Here is a tiny trained network, its code and every weight. The questions are about switching its units off for an input and a target symbol, where a switched-off unit gives its printed mean instead of its output.

import numpy as np


def w(rows, s, z=0):
    codes = np.array(rows[::2]) - 128.0
    scale = np.full(codes.shape[1], s)
    scale[-1] = z or s
    return codes * scale


def norm(h):
    return h / np.sqrt((h * h).mean(-1, keepdims=True) + 1e-5)


def f(y):
    return y / 2 * (1 + np.tanh(0.7978845608 * (y + 0.044715 * y**3)))


def softmax(a):
    e = np.exp(a - a.max(-1, keepdims=True))
    return e / e.sum(-1, keepdims=True)


def log_softmax(a):
    a = a - a.max(-1, keepdims=True)
    return a - np.log(np.exp(a).sum(-1, keepdims=True))


def net(x, mask):
    ids = ['αβγδθψ'.index(c) for c in x.split()]
    T = len(ids)
    res = E[ids] + P[:T]
    r = norm(res)
    for j in range(2):
        rows = slice(2 * j, 2 * j + 2)
        q, k, v = (r @ M[0][rows].T for M in (Q, K, V))
        z = softmax(np.where(np.tri(T) > 0, q @ k.T / 2**0.5, -1e9)) @ v
        o = O[0][rows]
        res = res + np.where(mask[j], z, o[:, -1]) @ o[:, :-1]
    y = f(norm(res) @ A[0][:, :-1].T + A[0][:, -1])
    res = res + np.where(mask[2:6], y, B[0][:, -1]) @ B[0][:, :-1]
    return log_softmax(norm(res)[-1] @ U[:, :-1].T + U[:, -1])


Q, K, V, O, A, B = {}, {}, {}, {}, {}, {}
E = w([
[144,124,103,114,148,128,83,122,90],'α',
[138,154,113,101,174,163,126,172,72],'β',
[115,121,160,119,181,111,69,95,74],'γ',
[169,142,78,160,67,113,74,179,126],'δ',
[250,109,164,104,159,171,179,123,165],'θ',
[141,115,147,4,124,77,129,165,102],'ψ',
],0.025)
P = w([
[151,154,91,181,129,90,208,35,62],'0',
[150,2,26,79,116,97,136,190,26],'1',
[129,169,148,187,165,76,174,82,105],'2',
[113,50,86,111,123,135,76,178,99],'3',
[143,196,130,157,153,100,136,115,151],'4',
[106,76,128,102,97,156,90,167,137],'5',
[105,208,150,160,163,100,107,92,194],'6',
[49,79,166,106,93,177,51,132,200],'7',
[166,210,149,146,195,105,105,48,168],'8',
[100,76,176,115,53,181,71,73,142],'9',
],0.016)
Q[0] = w([
[198,225,156,169,132,126,80,147,166],'head 1',
[126,15,105,127,62,116,150,151,147],'head 1',
[216,225,108,36,193,130,131,57,161],'head 2',
[91,1,121,77,92,162,224,132,137],'head 2',
],0.0084)
K[0] = w([
[112,153,213,60,159,139,90,134,233],'head 1',
[157,85,70,138,220,143,179,113,51],'head 1',
[87,180,127,67,161,147,90,135,184],'head 2',
[113,118,26,169,157,128,178,113,1],'head 2',
],0.009)
V[0] = w([
[219,73,104,214,150,235,89,73,186],'head 1',
[28,233,25,198,28,99,111,222,139],'head 1',
[136,92,169,52,83,91,81,32,68],'head 2',
[255,37,171,116,154,75,212,111,239],'head 2',
],0.0065)
O[0] = w([
[115,117,96,192,184,174,108,127,22,107],'head 1',
[246,102,89,181,42,73,129,138,140,3],'head 1',
[152,73,75,75,74,104,162,230,148,186],'head 2',
[199,97,176,53,231,55,147,100,53,110],'head 2',
],0.011,0.0048)
A[0] = w([
[129,4,184,53,111,85,92,174,163,226],'neuron 1',
[160,103,134,184,124,134,165,126,242,8],'neuron 2',
[33,86,166,55,123,191,85,175,137,159],'neuron 3',
[156,156,165,60,149,10,221,129,202,1],'neuron 4',
],0.011,0.0053)
B[0] = w([
[62,156,77,44,114,97,121,182,58,238],'neuron 1',
[200,117,49,68,230,77,172,138,51,134],'neuron 2',
[132,94,141,181,71,136,54,86,83,249],'neuron 3',
[191,180,243,43,116,231,3,179,63,163],'neuron 4',
],0.017,0.013)
U = w([
[95,98,56,61,155,98,155,133,97,137],'α',
[176,116,183,59,123,168,84,155,98,150],'β',
[74,102,211,149,96,191,114,62,139,221],'γ',
[70,233,116,89,146,169,166,82,149,6],'δ',
[158,146,154,117,246,116,129,55,103,121],'θ',
[198,185,139,149,125,71,131,108,121,117],'ψ',
],0.012,0.002)

Each question gives the input, a string of symbols that net reads in full, and the target symbol t.
The units are the heads (2 rows each of Q, K, V and O) and the neurons (one row each of A and B). Each row of codes is followed by its name. A weight is (code - 128) times the scale printed after its matrix; where a second scale follows, it is the last column's (O, A, B and U).
mask holds one flag per unit, heads first, then neurons. A switched-off unit (its flag False) gives its mean, the last column of its rows in O or B, instead of its output. The means were averaged over made-up inputs and are rounded, as every weight is.
A unit's drop is (log p(t) with every unit on - log p(t) with that unit switched off) / (log p(t) with every unit on - log p(t) with every unit switched off).
The circuit of an input: a set's keep is (log p(t) with only the set's units on - log p(t) with every unit switched off) / (log p(t) with every unit on - log p(t) with every unit switched off). Starting from all 6 units, units are removed one at a time, each time the one whose removal leaves the highest keep (on an exact tie, the one counted first), for as long as the keep stays at least 0.8.
circuit, biggest first: the units of the circuit, biggest drop first
k most important neurons: the k neurons with the biggest drops, biggest first
which heads matter: for each layer, one digit per head in row order, 1 if its drop is at least 0.15 and else 0, layers parted by /
input ψ θ δ ψ β θ θ γ, target α: circuit, biggest first -> (neuron 1; neuron 4)
input θ θ θ γ γ θ α θ, target γ: which heads matter -> 10
input α β β β β, target δ: circuit, biggest first -> (head 2; neuron 3)
input β α β β β β α, target δ: circuit, biggest first -> (neuron 3; head 1; head 2)
input δ θ β β γ ψ δ δ β, target ψ: circuit, biggest first -> (head 1; neuron 4)
input γ δ γ, target ψ: which heads matter -> 11
input β θ θ γ α δ β, target ψ: circuit, biggest first -> (head 1; neuron 1)
input θ θ δ ψ δ γ β β θ, target θ: which heads matter -> 01
input β α γ β β, target γ: which heads matter -> 01
input β θ δ, target θ: which heads matter -> 11
input ψ δ θ δ δ α α β θ θ, target γ: circuit, biggest first -> (neuron 4; head 2)
input α ψ δ β θ θ β β, target γ: 3 most important neurons -> (neuron 3; neuron 4; neuron 2)
input β β α β β γ θ β β, target θ: which heads matter -> 00
input α β δ α α β ψ θ, target α: 2 most important neurons -> (neuron 2; neuron 4)
input β ψ β β β, target δ: circuit, biggest first -> (head 2; neuron 3; neuron 4)
input θ α δ β β α δ β θ ψ, target α: which heads matter -> 00
input θ β ψ ψ γ β β α, target α: circuit, biggest first -> (neuron 1)
input θ α δ, target θ: which heads matter -> 11
input θ γ δ ψ α γ β α γ, target γ: circuit, biggest first -> (head 2; neuron 1)
input β δ δ β θ β α δ θ δ, target γ: 3 most important neurons -> (neuron 1; neuron 4; neuron 3)
input θ γ β ψ θ θ ψ δ, target α: most important neuron -> (neuron 1)
input δ δ ψ α, target α: which heads matter -> 10
input θ δ ψ β β θ β, target θ: circuit, biggest first -> (head 2; neuron 1)
input θ β α δ α, target ψ: 3 most important neurons -> (neuron 1; neuron 3; neuron 4)
